Below is a small trained network, with its code and all its weights. Each question gives an input and a target symbol and asks what happens when units are switched off, that is, made to give their printed mean instead of their output.

import numpy as np


def w(rows, s, z=0):
    codes = np.array(rows[::2]) - 128.0
    scale = np.full(codes.shape[1], s)
    scale[-1] = z or s
    return codes * scale


def norm(h):
    return h / np.sqrt((h * h).mean(-1, keepdims=True) + 1e-5)


def softmax(a):
    e = np.exp(a - a.max(-1, keepdims=True))
    return e / e.sum(-1, keepdims=True)


def log_softmax(a):
    a = a - a.max(-1, keepdims=True)
    return a - np.log(np.exp(a).sum(-1, keepdims=True))


def net(x, mask):
    ids = ['ΞΠαβδζτ'.index(c) for c in x.split()]
    T = len(ids)
    res = E[ids] + P[:T]
    u = 0
    for l in range(3):
        r = norm(res)
        for j in range(3):
            rows = slice(4 * j, 4 * j + 4)
            q, k, v = (r @ M[l][rows].T for M in (Q, K, V))
            z = softmax(np.where(np.tri(T) > 0, q @ k.T / 4**0.5, -1e9)) @ v
            o = O[l][rows]
            res = res + np.where(mask[u + j], z, o[:, -1]) @ o[:, :-1]
        u += 3
    return log_softmax(norm(res)[-1] @ U[:, :-1].T + U[:, -1])


Q, K, V, O = {}, {}, {}, {}
E = w([
[176,78,113,254,110,225],'Ξ',
[81,157,94,153,165,159],'Π',
[80,128,116,96,149,130],'α',
[144,115,158,106,189,231],'β',
[64,120,118,148,47,91],'δ',
[139,28,177,53,127,107],'ζ',
[113,137,160,112,99,201],'τ',
],0.0092)
P = w([
[127,105,163,209,197,124],'0',
[71,62,104,92,147,216],'1',
[42,182,184,200,163,43],'2',
[79,47,107,181,156,80],'3',
[106,135,100,80,101,187],'4',
[67,185,196,168,103,14],'5',
[90,2,146,165,109,58],'6',
[158,160,92,83,71,177],'7',
[84,199,205,189,113,90],'8',
],0.0083)
Q[0] = w([
[194,89,195,192,23,87],'0.h0',
[183,47,103,189,197,120],'0.h0',
[140,101,196,23,111,52],'0.h0',
[183,82,51,45,95,117],'0.h0',
[112,233,163,73,190,93],'0.h1',
[190,203,128,133,186,174],'0.h1',
[82,46,54,125,183,145],'0.h1',
[155,223,246,101,133,226],'0.h1',
[93,184,216,169,130,171],'0.h2',
[43,59,255,161,53,179],'0.h2',
[237,71,112,71,201,90],'0.h2',
[134,225,216,166,139,100],'0.h2',
],0.0055)
K[0] = w([
[212,214,87,90,73,31],'0.h0',
[75,169,202,75,155,121],'0.h0',
[134,86,160,186,153,80],'0.h0',
[50,171,205,221,125,50],'0.h0',
[37,196,179,101,210,105],'0.h1',
[138,177,228,153,210,160],'0.h1',
[104,136,11,148,123,162],'0.h1',
[209,181,253,65,164,206],'0.h1',
[167,140,27,87,77,147],'0.h2',
[172,253,93,102,3,127],'0.h2',
[102,138,167,189,211,143],'0.h2',
[48,149,30,101,141,125],'0.h2',
],0.0061)
V[0] = w([
[177,243,214,208,209,135],'0.h0',
[45,142,227,125,138,136],'0.h0',
[127,103,74,93,183,188],'0.h0',
[98,140,120,69,219,125],'0.h0',
[109,116,218,65,157,184],'0.h1',
[189,80,148,143,226,48],'0.h1',
[86,125,128,191,144,232],'0.h1',
[207,164,252,75,73,133],'0.h1',
[152,80,170,245,117,106],'0.h2',
[168,142,171,64,147,88],'0.h2',
[129,208,128,218,207,154],'0.h2',
[210,180,230,152,127,35],'0.h2',
],0.0044)
O[0] = w([
[219,122,151,119,212,130,110],'0.h0',
[165,140,154,110,136,214,192],'0.h0',
[103,3,188,133,40,134,180],'0.h0',
[99,138,251,154,133,94,138],'0.h0',
[81,158,95,152,97,94,171],'0.h1',
[138,231,195,178,114,204,122],'0.h1',
[48,74,121,126,58,113,254],'0.h1',
[79,171,57,176,129,67,43],'0.h1',
[83,124,109,122,217,105,183],'0.h2',
[136,138,123,117,142,189,52],'0.h2',
[102,134,220,123,173,108,156],'0.h2',
[211,145,121,124,191,184,20],'0.h2',
],0.0049,0.0043)
Q[1] = w([
[85,184,141,147,148,193],'1.h0',
[159,140,124,73,82,137],'1.h0',
[109,99,93,160,139,126],'1.h0',
[101,178,152,131,163,105],'1.h0',
[63,77,151,133,56,108],'1.h1',
[174,139,71,71,160,108],'1.h1',
[156,105,86,96,180,135],'1.h1',
[95,151,167,142,104,91],'1.h1',
[158,255,121,101,94,116],'1.h2',
[111,218,130,130,122,192],'1.h2',
[182,105,109,66,159,83],'1.h2',
[119,80,116,89,115,148],'1.h2',
],0.0092)
K[1] = w([
[220,105,196,251,200,184],'1.h0',
[121,90,136,173,124,59],'1.h0',
[140,123,162,52,104,153],'1.h0',
[137,128,104,209,89,171],'1.h0',
[224,179,110,70,136,200],'1.h1',
[63,105,141,161,209,39],'1.h1',
[112,116,182,251,179,138],'1.h1',
[137,114,63,108,53,145],'1.h1',
[32,139,167,216,253,151],'1.h2',
[43,177,95,133,205,207],'1.h2',
[149,54,204,124,185,88],'1.h2',
[156,158,166,57,147,99],'1.h2',
],0.0067)
V[1] = w([
[234,98,114,119,120,172],'1.h0',
[254,72,186,214,204,96],'1.h0',
[159,127,179,97,229,143],'1.h0',
[65,122,131,200,161,42],'1.h0',
[123,168,65,199,30,180],'1.h1',
[69,141,97,173,170,178],'1.h1',
[168,143,183,49,222,222],'1.h1',
[118,31,166,141,220,140],'1.h1',
[163,65,150,156,184,218],'1.h2',
[152,146,57,193,203,203],'1.h2',
[57,222,102,226,79,155],'1.h2',
[137,101,63,44,252,119],'1.h2',
],0.0056)
O[1] = w([
[143,167,147,124,46,99,57],'1.h0',
[145,121,78,108,76,66,143],'1.h0',
[151,74,142,109,123,109,147],'1.h0',
[113,82,93,160,184,126,199],'1.h0',
[143,156,204,104,107,135,124],'1.h1',
[121,71,182,127,95,113,190],'1.h1',
[107,83,133,127,192,90,150],'1.h1',
[135,109,102,156,133,78,255],'1.h1',
[169,153,185,109,78,120,199],'1.h2',
[128,93,211,93,148,105,70],'1.h2',
[131,123,168,140,253,128,136],'1.h2',
[116,67,148,137,72,146,57],'1.h2',
],0.0073,0.0051)
Q[2] = w([
[73,207,189,200,54,113],'2.h0',
[47,100,205,112,118,68],'2.h0',
[108,31,42,87,141,144],'2.h0',
[254,141,128,151,154,140],'2.h0',
[205,109,199,138,167,63],'2.h1',
[177,164,62,138,114,179],'2.h1',
[84,176,123,93,66,155],'2.h1',
[187,98,149,79,184,98],'2.h1',
[59,94,63,130,140,184],'2.h2',
[49,84,192,203,86,163],'2.h2',
[169,133,38,18,105,221],'2.h2',
[194,89,56,62,155,204],'2.h2',
],0.0076)
K[2] = w([
[160,197,83,97,91,221],'2.h0',
[60,134,110,84,201,205],'2.h0',
[61,101,194,71,212,1],'2.h0',
[166,120,234,213,92,87],'2.h0',
[222,198,130,185,208,10],'2.h1',
[154,137,62,126,122,173],'2.h1',
[75,97,99,93,137,165],'2.h1',
[145,142,128,238,177,90],'2.h1',
[199,106,92,160,121,68],'2.h2',
[186,112,39,170,179,189],'2.h2',
[83,137,187,199,96,37],'2.h2',
[80,122,177,238,160,22],'2.h2',
],0.0075)
V[2] = w([
[138,107,149,234,82,132],'2.h0',
[163,58,126,214,128,184],'2.h0',
[123,160,171,245,82,140],'2.h0',
[100,135,108,254,165,148],'2.h0',
[101,107,153,71,104,208],'2.h1',
[118,54,142,128,87,182],'2.h1',
[82,51,156,95,118,128],'2.h1',
[150,143,160,222,173,82],'2.h1',
[182,101,123,193,139,65],'2.h2',
[92,131,125,176,174,20],'2.h2',
[44,102,150,89,74,50],'2.h2',
[184,80,98,76,138,124],'2.h2',
],0.0072)
O[2] = w([
[207,210,109,75,195,118,177],'2.h0',
[201,192,88,101,126,30,201],'2.h0',
[155,221,203,57,214,156,123],'2.h0',
[98,243,158,105,107,91,164],'2.h0',
[152,57,70,40,125,139,143],'2.h1',
[127,100,95,21,154,200,221],'2.h1',
[155,153,92,66,94,195,255],'2.h1',
[92,216,189,161,142,123,131],'2.h1',
[50,183,64,100,107,158,179],'2.h2',
[123,109,88,121,8,221,180],'2.h2',
[199,130,134,116,147,253,212],'2.h2',
[190,154,52,185,154,74,147],'2.h2',
],0.0061,0.0075)
U = w([
[140,222,149,111,113,58,212],'Ξ',
[91,59,163,179,151,37,221],'Π',
[18,140,222,170,69,155,73],'α',
[157,44,222,90,217,139,78],'β',
[109,134,1,161,220,86,24],'δ',
[100,43,95,139,10,112,253],'ζ',
[142,181,126,56,144,215,60],'τ',
],0.0081,0.003)

Each question gives the input, a string of symbols that net reads in full, and the target symbol t.
The units are the heads (4 rows each of Q, K, V and O). Each row of codes is followed by its name. A weight is (code - 128) times the scale printed after its matrix; where a second scale follows, it is the last column's (O and U).
mask holds one flag per head, layer by layer. A switched-off head (its flag False) gives its mean, the last column of its rows in O, instead of its output. The means were averaged over made-up inputs and are rounded, as every weight is.
A unit's drop is (log p(t) with every unit on - log p(t) with that unit switched off) / (log p(t) with every unit on - log p(t) with every unit switched off).
The circuit of an input: a set's keep is (log p(t) with only the set's units on - log p(t) with every unit switched off) / (log p(t) with every unit on - log p(t) with every unit switched off). Starting from all 9 units, units are removed one at a time, each time the one whose removal leaves the highest keep (on an exact tie, the one counted first), for as long as the keep stays at least 0.8.
circuit, biggest first: the units of the circuit, biggest drop first
which heads matter: for each layer, one digit per head in row order, 1 if its drop is at least 0.15 and else 0, layers parted by /
drop when u is switched off: that unit's drop, to one decimal
input α α Ξ α β, target ζ: circuit, biggest first : (0.h1; 2.h0; 2.h2)
input τ τ α δ, target τ: which heads matter : 010 / 000 / 000
input Π α ζ β ζ Π, target δ: circuit, biggest first : (2.h2; 1.h1)
input δ τ β ζ α α, target ζ: which heads matter : 111 / 000 / 110
input Ξ δ Ξ β β Ξ Ξ Π ζ, target α: circuit, biggest first : (2.h1)
input β β ζ δ β ζ, target Π: which heads matter : 010 / 000 / 111
input α ζ Ξ, target δ: which heads matter : 100 / 011 / 000
input Ξ ζ Ξ δ ζ Ξ, target δ: circuit, biggest first : (1.h1; 2.h2)
input Ξ β τ β Π, target ζ: circuit, biggest first : (2.h0; 1.h0)
input α Ξ α ζ β β α, target β: which heads matter : 111 / 001 / 011
input Π Ξ Ξ τ β Ξ, target Π: which heads matter : 000 / 000 / 001
input α Π τ ζ β ζ, target Π: circuit, biggest first : (2.h2; 2.h0)
input Ξ β Ξ Ξ, target β: which heads matter : 010 / 001 / 100
input δ τ β, target β: circuit, biggest first : (2.h2)
input Π β Ξ β α, target ζ: which heads matter : 000 / 000 / 100
input Ξ Ξ δ ζ τ β, target β: which heads matter : 000 / 010 / 101
input β β Ξ α, target β: circuit, biggest first : (0.h1; 2.h2)
input Ξ Ξ Π, target Ξ: which heads matter : 000 / 000 / 100
input Ξ τ Ξ, target β: which heads matter : 000 / 001 / 001
input ζ ζ τ β α τ, target ζ: circuit, biggest first : (2.h0)
input Ξ Π α, target α: which heads matter : 001 / 000 / 011
input Ξ β τ Ξ τ Π, target β: which heads matter : 000 / 010 / 001
input τ ζ ζ Ξ β Π, target Π: which heads matter : 000 / 000 / 101
input ζ ζ ζ, target δ: drop when 2.h0 is switched off : 0.2
input α β α, target Π: drop when 0.h1 is switched off : 0.0
input δ α Ξ ζ α Ξ ζ Π Ξ, target α: drop when 1.h0 is switched off : 0.4
input Ξ ζ Ξ ζ β Ξ Ξ Ξ δ, target Ξ: drop when 0.h1 is switched off : 0.3
